Below are the code and all the weights of a small trained network. Each question names an input and a target symbol and asks about switching units off, where a switched-off unit gives its printed mean instead of its output.

import numpy as np


def w(rows, s, z=0):
    codes = np.array(rows[::2]) - 128.0
    scale = np.full(codes.shape[1], s)
    scale[-1] = z or s
    return codes * scale


def f(y):
    return y / 2 * (1 + np.tanh(0.7978845608 * (y + 0.044715 * y**3)))


def softmax(a):
    e = np.exp(a - a.max(-1, keepdims=True))
    return e / e.sum(-1, keepdims=True)


def log_softmax(a):
    a = a - a.max(-1, keepdims=True)
    return a - np.log(np.exp(a).sum(-1, keepdims=True))


def net(x, mask):
    ids = ['αβγεζηλμξπσψω'.index(c) for c in x.split()]
    T = len(ids)
    res = E[ids] + P[:T]
    u = 0
    for l in range(2):
        q, k, v = (res @ M[l].T for M in (Q, K, V))
        z = softmax(np.where(np.tri(T) > 0, q @ k.T / 2**0.5, -1e9)) @ v
        res = res + np.where(mask[u], z, O[l][:, -1]) @ O[l][:, :-1]
        u += 1
        y = f(res @ A[l][:, :-1].T + A[l][:, -1])
        res = res + np.where(mask[u : u + 8], y, B[l][:, -1]) @ B[l][:, :-1]
        u += 8
    return log_softmax(res[-1] @ U[:, :-1].T + U[:, -1])


Q, K, V, O, A, B = {}, {}, {}, {}, {}, {}
E = w([
[89,91,114,161,125,208,128,165,57,66,55],'α',
[172,179,70,52,63,156,208,183,121,79,25],'β',
[64,66,129,221,139,193,61,166,52,70,144],'γ',
[155,112,142,214,121,182,63,129,75,108,134],'ε',
[217,227,173,169,56,135,81,65,106,131,125],'ζ',
[99,85,94,132,104,161,132,197,55,94,91],'η',
[107,104,137,204,144,201,83,110,35,65,122],'λ',
[97,105,148,222,153,225,113,104,40,48,97],'μ',
[153,126,160,198,81,101,44,129,106,112,148],'ξ',
[178,160,233,151,65,2,118,231,170,170,208],'π',
[173,160,93,59,28,95,112,212,137,125,77],'σ',
[113,145,76,132,124,206,205,169,81,54,47],'ψ',
[153,116,128,137,74,170,96,143,77,97,95],'ω',
],0.0055)
P = w([
[211,133,161,42,188,140,103,145,18,232,113],'0',
[31,113,84,195,2,124,168,250,172,61,61],'1',
[108,99,27,211,20,127,109,156,211,49,55],'2',
[110,101,67,193,26,134,110,152,185,48,61],'3',
[116,114,88,185,27,137,111,149,156,51,85],'4',
[121,115,110,186,44,151,115,151,136,51,93],'5',
[123,123,121,179,61,158,108,157,120,56,106],'6',
[146,135,144,178,76,167,128,157,109,58,105],'7',
[156,154,152,158,88,170,109,165,91,72,107],'8',
[165,164,162,156,112,173,106,165,74,72,102],'9',
[168,178,181,146,123,187,106,173,54,72,114],'10',
[198,198,204,159,139,180,99,161,48,76,113],'11',
[208,227,216,118,170,210,98,160,16,72,61],'12',
[193,234,241,153,107,162,109,179,38,49,128],'13',
],0.0048)
Q[0] = w([
[84,59,8,25,214,202,193,1,178,221,122],'0.h0',
[32,11,14,95,176,59,76,8,251,215,167],'0.h0',
],0.0046)
K[0] = w([
[24,75,116,253,6,41,100,209,251,34,179],'0.h0',
[2,43,21,222,10,148,200,196,254,14,67],'0.h0',
],0.0043)
V[0] = w([
[236,250,27,2,16,69,238,210,174,196,17],'0.h0',
[56,65,5,116,178,253,246,138,93,22,21],'0.h0',
],0.0045)
O[0] = w([
[228,137,88,233,42,32,221,173,38,181,34,252],'0.h0',
[49,253,221,221,18,226,168,47,146,244,37,141],'0.h0',
],0.0052,0.0043)
A[0] = w([
[41,125,25,243,25,236,77,114,123,2,36,253],'0.n0',
[201,174,198,133,128,42,133,125,56,182,133,175],'0.n1',
[153,7,72,40,228,37,126,228,79,28,219,106],'0.n2',
[134,232,192,141,140,227,145,44,12,196,38,219],'0.n3',
[169,58,63,239,90,108,152,195,34,140,64,206],'0.n4',
[174,49,57,19,188,230,45,171,60,20,99,242],'0.n5',
[238,65,94,177,159,52,111,158,7,69,109,173],'0.n6',
[84,175,113,121,56,93,200,218,227,100,96,165],'0.n7',
],0.0045,0.0037)
B[0] = w([
[253,214,148,91,17,159,56,124,76,74,110,255],'0.n0',
[162,132,122,186,118,155,166,189,182,89,120,171],'0.n1',
[196,66,66,26,181,19,193,92,225,75,62,141],'0.n2',
[109,238,222,247,20,173,139,105,129,181,121,205],'0.n3',
[221,154,118,134,54,81,151,156,98,169,58,254],'0.n4',
[140,16,147,15,168,161,20,151,90,40,209,173],'0.n5',
[230,121,16,107,86,101,175,194,181,97,19,203],'0.n6',
[68,70,231,155,87,109,92,130,53,121,156,179],'0.n7',
],0.0048,0.0089)
Q[1] = w([
[6,23,54,86,253,89,209,20,245,229,245],'1.h0',
[101,194,202,170,26,170,33,104,153,130,141],'1.h0',
],0.0048)
K[1] = w([
[167,227,11,120,18,254,10,60,10,26,64],'1.h0',
[5,47,229,222,94,88,190,156,82,242,236],'1.h0',
],0.0042)
V[1] = w([
[74,205,252,208,137,253,16,63,43,131,218],'1.h0',
[89,5,105,44,175,137,13,144,129,69,186],'1.h0',
],0.0046)
O[1] = w([
[178,196,97,65,59,235,101,253,219,91,178,7],'1.h0',
[187,212,224,78,175,46,15,207,55,144,251,52],'1.h0',
],0.0046,0.017)
A[1] = w([
[115,189,66,88,98,243,124,240,253,126,154,143],'1.n0',
[127,87,51,113,113,193,171,128,215,72,102,124],'1.n1',
[204,225,227,16,125,75,19,223,67,106,251,198],'1.n2',
[190,241,217,44,127,111,112,247,163,119,242,185],'1.n3',
[198,225,182,24,114,234,60,249,177,49,199,249],'1.n4',
[88,69,60,139,99,194,192,88,237,68,100,87],'1.n5',
[64,177,101,127,109,237,97,232,238,116,165,199],'1.n6',
[231,103,58,91,106,137,143,125,134,14,117,209],'1.n7',
],0.0047,0.0016)
B[1] = w([
[211,236,239,32,122,148,252,21,161,228,201,179],'1.n0',
[47,35,207,88,182,185,119,76,236,74,217,211],'1.n1',
[95,132,198,204,229,241,225,182,27,26,168,208],'1.n2',
[23,185,30,210,227,167,137,180,85,78,77,185],'1.n3',
[34,206,18,92,178,39,80,117,212,191,42,229],'1.n4',
[44,59,174,91,218,149,117,75,211,25,218,254],'1.n5',
[245,231,193,42,136,84,223,45,136,228,172,169],'1.n6',
[180,85,37,68,188,66,77,96,204,33,125,242],'1.n7',
],0.0048,0.0075)
U = w([
[170,131,160,58,72,120,99,85,175,234,140,120],'α',
[216,161,86,221,76,147,189,176,57,231,79,101],'β',
[67,153,68,105,165,139,138,123,121,146,134,83],'γ',
[172,83,232,121,148,178,172,170,82,43,191,64],'ε',
[41,92,23,158,165,146,36,214,121,70,126,193],'ζ',
[69,112,170,104,162,92,125,77,123,175,133,31],'η',
[175,81,253,76,127,172,174,64,160,110,228,59],'λ',
[9,167,105,156,154,136,124,127,102,144,128,73],'μ',
[15,61,109,148,194,155,164,96,187,73,121,93],'ξ',
[241,112,13,60,135,107,59,122,198,25,132,168],'π',
[200,125,104,152,52,124,68,212,120,154,119,253],'σ',
[160,139,178,146,39,142,78,151,107,196,128,240],'ψ',
[113,167,72,92,170,128,155,73,161,204,138,15],'ω',
],0.0046,0.0021)

Each question gives the input, a string of symbols that net reads in full, and the target symbol t.
The units are the heads (2 rows each of Q, K, V and O) and the neurons (one row each of A and B). Each row of codes is followed by its name. A weight is (code - 128) times the scale printed after its matrix; where a second scale follows, it is the last column's (O, A, B and U).
mask holds one flag per unit, layer by layer, with each layer's heads first. A switched-off unit (its flag False) gives its mean, the last column of its rows in O or B, instead of its output. The means were averaged over made-up inputs and are rounded, as every weight is.
A unit's drop is (log p(t) with every unit on - log p(t) with that unit switched off) / (log p(t) with every unit on - log p(t) with every unit switched off).
The circuit of an input: a set's keep is (log p(t) with only the set's units on - log p(t) with every unit switched off) / (log p(t) with every unit on - log p(t) with every unit switched off). Starting from the 12 units with the biggest drops (on a tie, the unit counted first), units are removed one at a time, each time the one whose removal leaves the highest keep (on an exact tie, the one counted first), for as long as the keep stays at least 0.8.
circuit, biggest first: the units of the circuit, biggest drop first
top k neurons: the k neurons with the biggest drops, biggest first
k most important neurons of layer l: the k neurons of layer l with the biggest drops, biggest first
input π π π ξ σ π ε ψ β ε, target η: 4 most important neurons of layer 0 -> 0.n2; 0.n6; 0.n3; 0.n0
input ξ π σ ψ ψ μ β ψ π, target ε: top 4 neurons -> 0.n3; 0.n4; 1.n4; 1.n2
input β β β β σ β μ, target ξ: top 2 neurons -> 1.n5; 0.n3
input π β η π π β α π ω β ζ σ, target η: 3 most important neurons of layer 0 -> 0.n2; 0.n6; 0.n0
input π α β γ π ε α, target η: circuit, biggest first -> 1.h0; 0.h0; 0.n2; 0.n6
input ζ π π λ β, target π: top 3 neurons -> 1.n7; 0.n5; 0.n3
input β β β σ β β π ε ξ β, target ξ: top 2 neurons -> 1.n5; 0.n5
input σ π γ σ ψ β ω, target β: circuit, biggest first -> 0.h0; 1.n1; 1.n5
input β β β, target ξ: circuit, biggest first -> 1.h0; 0.h0; 1.n5; 1.n1
input ψ β ψ ψ π ε ε β β π β β ε σ, target λ: top 2 neurons -> 0.n5; 1.n0
input ξ λ β μ α π π β μ σ, target ε: top 3 neurons -> 0.n3; 1.n2; 0.n2
input ε ζ ξ ε π σ ζ ψ π α β, target ζ: most important neuron of layer 0 -> 0.n4
input ξ β β α μ β λ β σ ε ε β ξ γ, target ε: circuit, biggest first -> 0.h0; 1.h0; 1.n2; 0.n5
input μ β ψ ξ, target ω: top 3 neurons -> 1.n4; 0.n0; 1.n0
input π β ξ, target β: circuit, biggest first -> 1.h0; 0.h0; 1.n5; 1.n1
input β σ β β ε β β μ, target ξ: 2 most important neurons of layer 0 -> 0.n0; 0.n3
input ψ β σ β β, target λ: top 2 neurons -> 0.n3; 0.n0
input ζ β σ η ξ β ε ε ω β β, target π: top 2 neurons -> 0.n5; 1.n7
input ψ μ β ξ, target λ: top 2 neurons -> 0.n3; 1.n0
input σ β ω, target β: top neuron -> 0.n0
input σ ψ ψ ω β β β ξ π β ε, target β: top 2 neurons -> 0.n3; 0.n0
input β ξ σ ω β ξ η ω, target ξ: 3 most important neurons of layer 0 -> 0.n0; 0.n3; 0.n5
input ξ λ β ε ζ, target ε: most important neuron of layer 0 -> 0.n5
